How the states are linked:
Buz: d>Dut, n>Doz, l>Kan, a>Val
Val: d>Gug, n>Buz, l>Gon, a>Zum
Bib: d>Vam, n>Fum, l>Nef, a>Fef
Zun: d>Mes, n>Luf, l>Zur, a>Tur
Kez: d>Zek, n>Kuf, l>Gor, a>Mev
Doz: d>Suz, n>Beg, l>Ven, a>Buz
Nes: d>Pum, n>Sib, l>Rak, a>Mez
Bam: d>Tek, n>Vod, l>Rek, a>Nak
Vem: d>Beg, n>Fot, l>Vot, a>Ven
Gef: d>Riv, n>Fad, l>Dif, a>Tal
Fup: d>Rik, n>Kep, l>Dut, a>Til
Rom: d>Rek, n>Bot, l>Gud, a>Noz
Fum: d>Fom, n>Nak, l>Mos, a>Bib
Zit: d>Nin, n>Boz, l>Gib, a>Fol
Nis: d>Tur, n>Zur, l>Pel, a>Duv
Kib: d>Boz, n>Zop, l>Riv, a>Gib
Ven: d>Doz, n>Vem, l>Kog, a>Kan
Ter: d>Zup, n>Nin, l>Fol, a>Dep
Zif: d>Zur, n>Zup, l>Dep, a>Pel
Fon: d>Zon, n>Vul, l>Pum, a>Mam
Kud: d>Mos, n>Noz, l>Zad, a>Mib
Tek: d>Lod, n>Mam, l>Bam, a>Rup
Gib: d>Zit, n>Kib, l>Kuf, a>Zek
Vup: d>Zum, n>Gon, l>Kob, a>Mis
Pum: d>Fon, n>Mis, l>Nes, a>Vod
Suz: d>Kep, n>Duv, l>Doz, a>Dut
Dut: d>Fup, n>Suz, l>Buz, a>Gug
Fol: d>Ter, n>Zit, l>Zek, a>Lut
Sib: d>Mis, n>Kob, l>Gel, a>Nes
Gos: d>Zim, n>Lim, l>Pup, a>Gav
Gon: d>Val, n>Kan, l>Rik, a>Vup
Sep: d>Nak, n>Rek, l>Noz, a>Mos
Fud: d>Dif, n>Nus, l>Zop, a>Boz
Beg: d>Duv, n>Pel, l>Vem, a>Doz
Mib: d>Nef, n>Kud, l>Guk, a>Ves
Kog: d>Ven, n>Vot, l>Kup, a>Bor
Nar: d>Pup, n>Vug, l>Dun, a>Daz
Gor: d>Kez, n>Tal, l>Nin, a>Zup
Mes: d>Fot, n>Lut, l>Zun, a>Vot
Lut: d>Dep, n>Fol, l>Luf, a>Mes
Fas: d>Tal, n>Dif, l>Boz, a>Nin
Duv: d>Kup, n>Nis, l>Beg, a>Suz
Fef: d>Dun, n>Bib, l>Lim, a>Zim
Zek: d>Fol, n>Gib, l>Kez, a>Luf
Riv: d>Kib, n>Zed, l>Gef, a>Kuf
Mos: d>Fum, n>Sep, l>Kud, a>Nef
Fov: d>Daz, n>Dun, l>Zim, a>Nor
Bor: d>Kan, n>Kog, l>Kep, a>Rik
Zum: d>Raz, n>Val, l>Vup, a>Vul
Zim: d>Fov, n>Fef, l>Gos, a>Nus
Vod: d>Mam, n>Pum, l>Mez, a>Bam
Zef: d>Rak, n>Raz, l>Vul, a>Zon
Pup: d>Gos, n>Ves, l>Nar, a>Sud
Nak: d>Rup, n>Bam, l>Sep, a>Fum
Zad: d>Kud, n>Lod, l>Rup, a>Guk
Luf: d>Lut, n>Zek, l>Mev, a>Zun
Fad: d>Zed, n>Daz, l>Nor, a>Gef
Bot: d>Mez, n>Rak, l>Zon, a>Rom
Dep: d>Zif, n>Ter, l>Lut, a>Fot
Vul: d>Zef, n>Zum, l>Mis, a>Fon
Mez: d>Vod, n>Nes, l>Bot, a>Rek
Zed: d>Zop, n>Sud, l>Fad, a>Riv
Kob: d>Vup, n>Rik, l>Til, a>Sib
Fot: d>Pel, n>Dep, l>Mes, a>Vem
Nus: d>Nor, n>Zim, l>Gav, a>Fud
Nin: d>Gor, n>Fas, l>Zit, a>Ter
Rek: d>Bam, n>Mez, l>Rom, a>Sep
Tal: d>Kuf, n>Gef, l>Fas, a>Gor
Kep: d>Bor, n>Kup, l>Suz, a>Fup
Dun: d>Nar, n>Vam, l>Fef, a>Fov
Fom: d>Guk, n>Rup, l>Fum, a>Vam
Guk: d>Mib, n>Zad, l>Fom, a>Vug
Zur: d>Zun, n>Mev, l>Zif, a>Nis
Zon: d>Bot, n>Zef, l>Fon, a>Gud
Lod: d>Noz, n>Gud, l>Tek, a>Zad
Gel: d>Sib, n>Til, l>Raz, a>Rak
Kan: d>Buz, n>Ven, l>Bor, a>Gon
Tur: d>Vot, n>Zun, l>Nis, a>Kup
Dif: d>Gef, n>Nor, l>Fud, a>Fas
Mis: d>Vul, n>Vup, l>Sib, a>Pum
Rup: d>Zad, n>Tek, l>Nak, a>Fom
Raz: d>Gel, n>Gug, l>Zum, a>Zef
Zup: d>Mev, n>Gor, l>Ter, a>Zif
Gav: d>Nus, n>Gos, l>Sud, a>Zop
Vug: d>Ves, n>Guk, l>Vam, a>Nar
Rak: d>Nes, n>Gel, l>Zef, a>Bot
Pel: d>Nis, n>Zif, l>Fot, a>Beg
Nef: d>Bib, n>Mos, l>Mib, a>Lim
Til: d>Kob, n>Fup, l>Gug, a>Gel
Nor: d>Fad, n>Fov, l>Nus, a>Dif
Kup: d>Kog, n>Tur, l>Duv, a>Kep
Gud: d>Rom, n>Zon, l>Mam, a>Lod
Gug: d>Til, n>Dut, l>Val, a>Raz
Vam: d>Vug, n>Fom, l>Bib, a>Dun
Boz: d>Fas, n>Fud, l>Kib, a>Zit
Ves: d>Lim, n>Mib, l>Vug, a>Pup
Mev: d>Luf, n>Kez, l>Zup, a>Zur
Lim: d>Fef, n>Nef, l>Ves, a>Gos
Noz: d>Sep, n>Rom, l>Lod, a>Kud
Daz: d>Sud, n>Nar, l>Fov, a>Fad
Vot: d>Vem, n>Mes, l>Tur, a>Kog
Zop: d>Fud, n>Gav, l>Zed, a>Kib
Rik: d>Gon, n>Bor, l>Fup, a>Kob
Sud: d>Gav, n>Pup, l>Daz, a>Zed
Mam: d>Gud, n>Fon, l>Vod, a>Tek
Kuf: d>Gib, n>Riv, l>Tal, a>Kez

The rows follow the links: the fewer symbols apart two states are, the more alike their rows tend to be.

Each row is also shifted at random along 8 hidden directions that mean nothing.

Some states, each with a row of numbers:
Nus: -107 9 -9 13 15 62 -3 -12 7 13 22 -3 -41 -4 -4 -13 3 26 -24 -7 -5 53 -24 34 -24 8 9 -9 40 -7 7 1 -3 8 22 -43 9 42 -57 26 -23 13 -6 -19 9 0 8 17 5 22 4 -2 -7 -8 -14 20 -12 -67 20 -10 12 24 -20 -4
Mos: -63 11 -1 12 -16 -41 2 -15 -6 25 27 -1 -25 -1 0 9 -10 0 6 26 -14 33 -2 12 11 -15 -3 -18 21 -8 8 -7 10 1 -24 -5 -16 -20 25 5 3 12 -28 59 -17 -10 -12 -5 18 9 -13 14 15 -27 10 -12 -12 12 18 -12 -5 -4 -33 25
Gug: 72 -10 19 -16 -9 20 -1 -48 16 -7 -17 -11 39 -24 7 14 20 -27 -9 -12 51 -42 -4 -18 1 8 15 3 -30 -3 12 -5 20 -1 32 22 -8 7 -1 10 9 -13 9 -5 4 -14 -4 -8 -28 -5 11 1 50 -25 21 -1 18 39 -25 17 -19 -39 9 1
Lod: -59 11 7 3 -7 -66 9 9 1 26 11 -11 -10 4 -10 7 -13 -17 22 31 34 19 9 11 5 23 -10 -17 -28 -5 10 -23 10 -7 -30 0 -22 6 45 -49 8 -4 -29 -49 -32 -9 -21 -26 -1 10 -6 7 -23 -36 25 -7 -10 25 28 -13 4 -1 -31 -40
Guk: 61 6 7 20 -25 33 8 -61 13 27 11 -29 -19 -49 20 33 52 -1 -10 -15 49 15 -58 5 -23 -10 18 20 -9 0 17 2 12 16 19 7 -10 -23 -24 21 -14 39 -14 -4 42 -23 -1 13 -19 30 -14 -9 40 14 -37 -17 0 -30 -10 13 -18 -61 -23 -44
Kep: -68 -1 -4 -26 29 32 -25 5 10 -21 -16 3 25 26 1 -21 -16 -3 -8 8 29 -16 16 -5 -7 28 -31 -19 2 -18 -7 1 -7 -29 -20 -51 8 8 0 -22 9 -31 11 -64 -34 -1 11 -21 33 -7 23 16 -20 -25 -5 14 16 -33 29 -9 21 63 15 -25
Pel: -86 -13 4 7 -27 -121 13 26 -10 -22 -26 1 14 34 0 -9 -61 -17 50 40 -12 -7 50 -11 27 -40 -49 5 8 37 -10 -10 -27 14 -10 61 11 -31 3 0 12 -40 16 37 -21 15 -34 1 -16 -47 -4 -16 21 79 57 0 6 67 -20 -18 21 -79 19 -39
Daz: 30 3 -6 2 21 36 18 -30 1 13 35 15 -30 -25 -17 -9 14 23 -20 -9 -14 26 -19 42 -29 27 74 0 10 -4 2 6 8 15 35 2 -8 67 13 11 -33 26 -6 18 27 9 14 13 -33 28 -28 0 -7 -110 14 14 -21 -15 -9 8 -10 21 -11 71
Rik: 10 -6 10 -21 16 44 -17 96 -14 -14 -27 13 37 19 -12 0 5 -13 -23 -33 -64 -35 20 -33 15 24 1 -12 -28 -17 -2 -8 12 -28 3 -15 6 30 3 -28 30 -22 9 -39 -21 -1 20 -14 11 -13 41 8 -68 30 -4 7 12 17 5 4 -9 70 10 48
Suz: -16 -7 9 -23 17 -1 -4 -12 15 -18 -17 3 31 13 -13 -19 -20 -16 2 2 44 -27 31 -6 9 28 -6 -11 -21 0 1 -10 5 -8 15 -1 0 37 1 -15 8 -36 14 -50 -27 5 -8 -17 -13 -16 20 2 12 -34 41 19 9 32 0 3 7 11 17 -13
Vug: 173 21 -1 12 19 20 12 -38 25 30 34 -30 -21 -20 -6 -15 19 14 5 2 80 0 -9 22 -16 24 -12 12 -9 4 17 -8 12 21 23 -26 -23 36 -56 6 -17 30 -14 -95 9 -2 -31 -1 -6 24 7 -14 18 9 2 2 -18 -47 15 -8 4 -27 -3 -102
Buz: -95 -24 22 -12 -28 3 7 -39 9 -18 -48 2 32 -23 2 32 22 -36 -6 -27 46 -16 -15 -25 11 12 38 5 -59 4 6 -7 11 -4 23 52 11 -1 37 -19 9 -27 13 0 14 -10 16 -4 -54 -9 1 -5 34 -37 14 4 20 77 -36 38 -20 -35 -5 24
Vam: -15 15 -10 9 6 12 -6 28 -5 21 23 19 -32 21 -22 -10 -4 19 -10 -21 -47 30 19 -10 54 -9 -10 -18 14 -15 5 -5 18 1 -27 -34 -5 -5 -5 8 17 14 -25 50 -25 6 -2 5 43 3 24 9 -6 13 -15 -2 -26 16 25 5 -13 70 -23 56
Fup: -67 -9 16 -13 -15 33 -20 -32 7 -12 -11 7 29 6 1 -1 -16 -18 -24 -16 -22 -18 25 -29 47 -33 -17 -25 33 -11 16 -7 25 -2 32 -1 5 -3 -48 66 28 -33 6 107 -30 -12 -9 8 12 -29 43 13 85 23 37 9 16 57 -17 5 -20 -14 -2 78
Nak: 6 11 4 9 -12 -54 7 41 -11 25 15 -2 -11 8 -10 9 -9 -9 14 15 -26 12 13 -4 21 0 -9 -11 -13 -4 7 -16 12 -2 -27 6 -20 -7 32 -26 16 8 -27 7 -23 -5 -16 -14 11 4 2 6 -27 8 13 -14 -14 31 17 -11 -8 6 -24 6
Zim: -27 9 -15 22 -17 -111 20 -10 -1 14 8 3 -38 20 -9 -4 -25 9 52 28 34 34 18 4 33 -16 -29 10 -15 22 -11 -3 -18 17 -60 23 -4 -54 49 -35 -3 10 -17 6 -7 18 -23 -3 12 -3 -29 -12 4 14 -3 -15 -26 31 13 1 14 -19 -11 -60
Kup: -34 -20 -1 -15 -11 72 -22 -47 8 -33 -45 17 27 -7 17 19 36 -4 -25 -51 15 -22 -23 -44 24 -16 12 10 -17 -11 -10 24 0 -15 -10 -2 29 -61 13 17 13 -10 24 55 24 -3 42 12 13 -9 11 5 45 1 -59 -4 22 16 -25 46 -18 30 17 50
Zit: -12 -12 -5 24 -28 9 6 2 -14 -14 -13 -4 -12 -14 23 16 10 13 0 -12 -49 11 -29 -3 -18 -53 3 31 34 24 -9 20 -25 21 23 38 26 -40 -42 49 -15 16 21 70 52 3 9 37 -17 -9 -20 -22 18 93 -30 -8 8 -24 -37 3 0 -68 13 2
Zif: -109 -18 -12 -1 -18 23 -17 -8 -14 -33 -29 36 3 18 8 6 -5 11 -13 -31 -66 5 4 -33 42 -52 2 2 30 1 -19 26 -13 -3 -18 12 36 -65 8 41 12 -12 21 141 11 12 33 26 25 -26 3 4 37 31 -35 -1 8 31 -26 26 -10 27 14 102
Kud: 30 14 7 10 -2 -16 6 23 -5 31 32 -13 -15 -7 -6 2 -5 -2 -1 17 -24 14 2 16 -4 1 -2 -12 15 -6 16 -17 17 6 11 -7 -23 27 -16 6 2 15 -24 3 -14 -11 -22 -5 1 11 4 5 -11 4 25 -5 -12 -4 15 -22 -6 -14 -24 3
Tur: 37 2 -6 -15 35 87 -29 25 16 -23 -20 1 22 32 -6 -35 -5 14 -21 -34 11 -28 26 -26 24 8 -53 -4 14 -10 -3 4 -2 -12 11 -62 20 15 -88 22 16 -23 23 -61 -21 10 3 4 43 -18 61 -3 1 82 -23 22 9 -44 17 1 14 60 32 -39
Fom: 19 12 -8 11 -17 25 -8 -121 21 21 23 -11 -26 -30 22 19 34 9 -8 1 74 23 -43 4 4 -22 0 2 17 -15 9 15 13 6 -26 -27 -10 -69 8 33 -10 33 -20 61 15 -18 3 8 30 26 -20 12 87 -47 -48 -20 -3 -27 8 17 -13 -15 -23 -12
Riv: -71 -11 -18 32 -49 -73 12 -38 -17 -11 -12 1 -31 -9 34 30 2 11 34 22 -13 31 -37 1 -12 -68 -7 35 25 30 -22 28 -42 19 -42 53 24 -116 37 17 -20 23 8 104 50 6 10 28 -1 -5 -61 -15 30 53 -51 -29 3 -9 -29 7 9 -79 2 -22
Lut: 41 -3 -13 -4 7 -74 8 -68 19 -23 -4 8 5 27 -6 -35 -46 7 43 31 74 -17 47 0 32 -18 -39 9 11 26 -15 8 -21 19 -16 18 4 -30 3 14 -6 -23 18 20 -16 26 -30 1 6 -30 -11 -10 73 -5 35 7 -7 34 -11 0 21 -37 35 -54

From each start, follow one symbol. Which state do you reach?
Answers are names.
---
14 15 -22 8 16 -25 2 -4 0 10 27 23 -37 27 -21 -25 -20 29 13 3 -10 27 26 5 41 -7 -13 -8 18 -2 -10 6 -2 7 -42 -27 -3 -16 18 -2 0 14 -15 38 -18 21 -5 4 41 1 -4 4 2 -20 -11 0 -30 3 22 3 5 58 -5 23
d Daz
---
-54 -3 -5 24 -20 23 9 -16 1 5 -8 1 -33 -13 2 15 24 15 -4 -34 -1 37 -30 -4 12 -22 12 20 -2 11 0 7 -7 20 6 14 19 -23 -26 17 -10 20 0 23 37 4 11 28 -12 8 -6 -19 16 49 -40 -1 -10 -7 -15 23 -6 -19 -13 -7
n Daz
---
10 -9 10 -25 6 -14 -4 40 -19 -11 -2 22 36 6 -8 3 -13 -18 -11 8 -66 -32 25 -8 3 12 33 -20 -7 -14 -2 -4 14 -21 3 17 -11 26 59 -14 17 -20 1 52 -23 -2 13 -18 -6 -12 -1 21 -29 -71 40 -1 9 53 -9 -3 -16 35 4 110
n Fup
---
25 8 -2 -1 -14 25 -13 -41 13 14 -13 -1 -4 -9 6 27 45 -6 -5 -33 58 0 -24 -39 40 3 -10 1 -46 -22 3 4 19 -16 -57 -27 -4 -75 43 -28 22 18 -20 -4 -1 -14 17 -11 40 18 10 11 23 -8 -70 -23 -1 13 17 37 -21 46 -20 -14
l Rek
---
-94 11 5 8 -12 2 3 -72 23 27 5 -29 -22 -28 13 24 29 -12 3 13 110 37 -48 19 -29 28 -1 -4 -30 -11 16 -10 6 -4 -20 -23 -11 -15 19 -33 -13 13 -24 -84 4 -24 -2 -16 -6 36 -16 4 16 -52 -26 -6 1 -35 28 5 7 -19 -38 -92
n Tek
---
80 3 6 -8 -9 9 -4 -30 4 11 1 -1 13 -19 6 24 33 -13 -8 -13 25 -19 -15 -20 13 7 17 -2 -33 -18 6 1 22 -11 -22 -2 -16 -33 49 -15 13 14 -14 19 1 -14 10 -13 10 13 -4 13 16 -46 -23 -19 3 25 -1 21 -24 16 -11 27
a Bam
---
-22 17 8 -9 15 -3 -18 62 -5 20 23 -3 8 30 -16 -19 -33 -8 -10 17 -46 -2 44 -6 30 7 -43 -41 26 -23 17 -26 25 -17 -6 -47 -21 35 -31 3 31 -18 -23 -3 -65 -11 -26 -21 44 -10 48 21 -21 25 40 6 -5 9 41 -34 0 48 -18 22
d Mez
---
-24 -18 7 10 -20 32 7 9 4 -21 -41 7 7 -1 -5 7 12 -2 -6 -55 -12 -5 2 -33 37 -24 3 23 -18 21 0 3 -4 20 37 40 30 -5 -53 28 8 -11 25 22 30 12 7 29 -31 -23 25 -28 30 96 -10 10 3 42 -42 33 -13 -33 15 7
d Lut
---
78 15 -17 17 -3 -27 5 -46 11 17 16 -11 -30 -5 9 3 17 16 23 11 64 16 -19 4 3 -7 -22 17 -9 4 -5 11 -9 9 -49 -17 -7 -61 20 -16 -10 33 -16 -21 13 3 -7 0 28 19 -24 -4 16 4 -49 -20 -15 -34 18 6 7 -4 -5 -77
d Fef
---
127 -9 -23 7 -6 -15 10 -48 -1 -21 -9 27 -12 -3 4 2 20 24 17 -25 7 -13 -6 -19 28 -29 24 36 -13 16 -28 35 -19 15 -34 33 16 -74 51 8 -12 25 17 81 44 27 22 23 6 -6 -38 -12 35 -14 -52 -17 -12 22 -34 41 -10 6 31 34
n Gef
---
-25 -2 2 1 -20 -21 -18 -89 25 -18 -15 -35 24 4 39 -6 -22 -13 21 40 94 -21 1 -8 -8 -44 -83 5 42 13 3 6 -18 5 -1 -10 8 -69 -66 50 2 -25 18 5 -11 -15 -33 2 24 -23 8 -3 100 77 4 -5 30 -34 -1 -21 26 -95 22 -121
a Kan
---
26 -11 -3 -18 13 25 -7 -55 23 -28 -24 20 21 14 -12 -22 -5 1 -1 -30 53 -27 30 -27 48 2 -6 2 -16 3 -7 8 4 3 5 -1 14 -6 -9 15 9 -25 22 15 -8 16 3 5 3 -22 23 -4 63 -17 5 16 2 44 -16 33 -4 23 28 13
l Pel
---
-31 11 1 -3 -5 -56 -11 50 -25 15 26 -12 6 9 18 8 -25 -12 8 62 -57 0 2 18 -35 -10 -25 -23 37 -14 1 -7 -4 -23 -33 -16 -22 -18 35 -14 7 1 -21 21 -33 -20 -11 -23 32 4 -16 25 -48 -9 18 -19 10 -31 31 -49 12 -2 -16 7
a Rek
---
-32 -10 7 -15 -10 22 -19 -9 -10 -15 -9 -1 31 -10 27 17 5 -15 -19 13 -33 -23 -16 -7 -26 -17 4 -9 25 -14 0 10 1 -21 4 -2 3 -25 12 21 7 -10 9 58 0 -19 17 -4 10 -5 -5 19 11 -17 -4 -9 29 -11 -9 -9 -5 -10 5 50
n Kan
